Here is a tiny trained network, its code and every weight. The questions are about switching its units off for an input and a class, where a switched-off unit gives its printed mean instead of its output.

import numpy as np


def w(rows, s, z=0):
    codes = np.array(rows[::2]) - 128.0
    scale = np.full(codes.shape[1], s)
    scale[-1] = z or s
    return codes * scale


def f(y):
    return y / 2 * (1 + np.tanh(0.7978845608 * (y + 0.044715 * y**3)))


def log_softmax(a):
    a = a - a.max(-1, keepdims=True)
    return a - np.log(np.exp(a).sum(-1, keepdims=True))


def net(x, mask):
    res = np.array(x, float).reshape(1, 3) / 4 @ E
    y = f(res @ A[0][:, :-1].T + A[0][:, -1])
    res = res + np.where(mask, y, B[0][:, -1]) @ B[0][:, :-1]
    return log_softmax(res[-1] @ U[:, :-1].T + U[:, -1])


A, B = {}, {}
E = w([
[82,115,157,186,110],'x0',
[156,176,110,92,177],'x1',
[124,9,149,154,200],'x2',
],0.012)
A[0] = w([
[94,128,175,109,94,11],'n1',
[94,220,129,111,42,36],'n2',
[172,129,124,141,229,19],'n3',
[46,195,237,233,122,231],'n4',
[144,120,172,131,27,205],'n5',
[70,154,188,127,143,155],'n6',
[139,133,133,77,105,142],'n7',
[199,122,103,77,101,124],'n8',
[166,102,105,173,101,14],'n9',
[158,173,60,145,36,9],'n10',
[61,150,1,146,185,5],'n11',
[115,245,160,133,77,53],'n12',
],0.0079,0.0029)
B[0] = w([
[136,76,162,153,139,122],'n1',
[193,116,159,215,129,240],'n2',
[163,131,147,112,126,158],'n3',
[87,254,73,94,49,255],'n4',
[101,115,110,169,150,206],'n5',
[59,159,111,135,170,149],'n6',
[73,140,88,90,147,147],'n7',
[81,246,112,75,91,160],'n8',
[164,47,121,182,191,116],'n9',
[128,101,182,139,153,195],'n10',
[140,183,174,91,105,116],'n11',
[177,32,183,171,201,235],'n12',
],0.0082,0.006)
U = w([
[129,158,2,107,77,251],'0',
[192,82,196,168,145,5],'1',
],0.0069,0.0028)

Each question gives the input, the list of numbers given to net, and the class t.
The units are the neurons (one row each of A and B). Each row of codes is followed by its name. A weight is (code - 128) times the scale printed after its matrix; where a second scale follows, it is the last column's (A, B and U).
mask holds one flag per neuron, in row order. A switched-off neuron (its flag False) gives its mean, the last column of its row in B, instead of its output. The means were averaged over made-up inputs and are rounded, as every weight is.
A unit's drop is (log p(t) with every unit on - log p(t) with that unit switched off) / (log p(t) with every unit on - log p(t) with every unit switched off).
The circuit of an input: a set's keep is (log p(t) with only the set's units on - log p(t) with every unit switched off) / (log p(t) with every unit on - log p(t) with every unit switched off). Starting from all 12 units, units are removed one at a time, each time the one whose removal leaves the highest keep (on an exact tie, the one counted first), for as long as the keep stays at least 0.8.
circuit, biggest first: the units of the circuit, biggest drop first
k most important neurons: the k neurons with the biggest drops, biggest first
drop of u: that unit's drop, to one decimal
input [1,6,-6], class 1: most important neuron => n12
input [7,-2,6], class 0: circuit, biggest first => n4, n12
input [7,4,6], class 0: circuit, biggest first => n12, n4
input [-3,-5,-6], class 1: circuit, biggest first => n12, n2
input [-2,7,-4], class 1: circuit, biggest first => n4, n12
input [3,-5,1], class 0: 2 most important neurons => n4, n12
input [4,0,2], class 0: circuit, biggest first => n12, n2
input [5,0,-6], class 1: 4 most important neurons => n12, n2, n10, n8
input [3,-6,-8], class 1: 3 most important neurons => n12, n2, n10
input [6,0,-8], class 1: drop of n2 => 0.3
input [7,-6,7], class 0: drop of n4 => 0.6
input [7,-4,4], class 0: drop of n4 => 0.4
input [7,3,6], class 0: drop of n2 => 0.2
input [5,-8,0], class 0: circuit, biggest first => n4
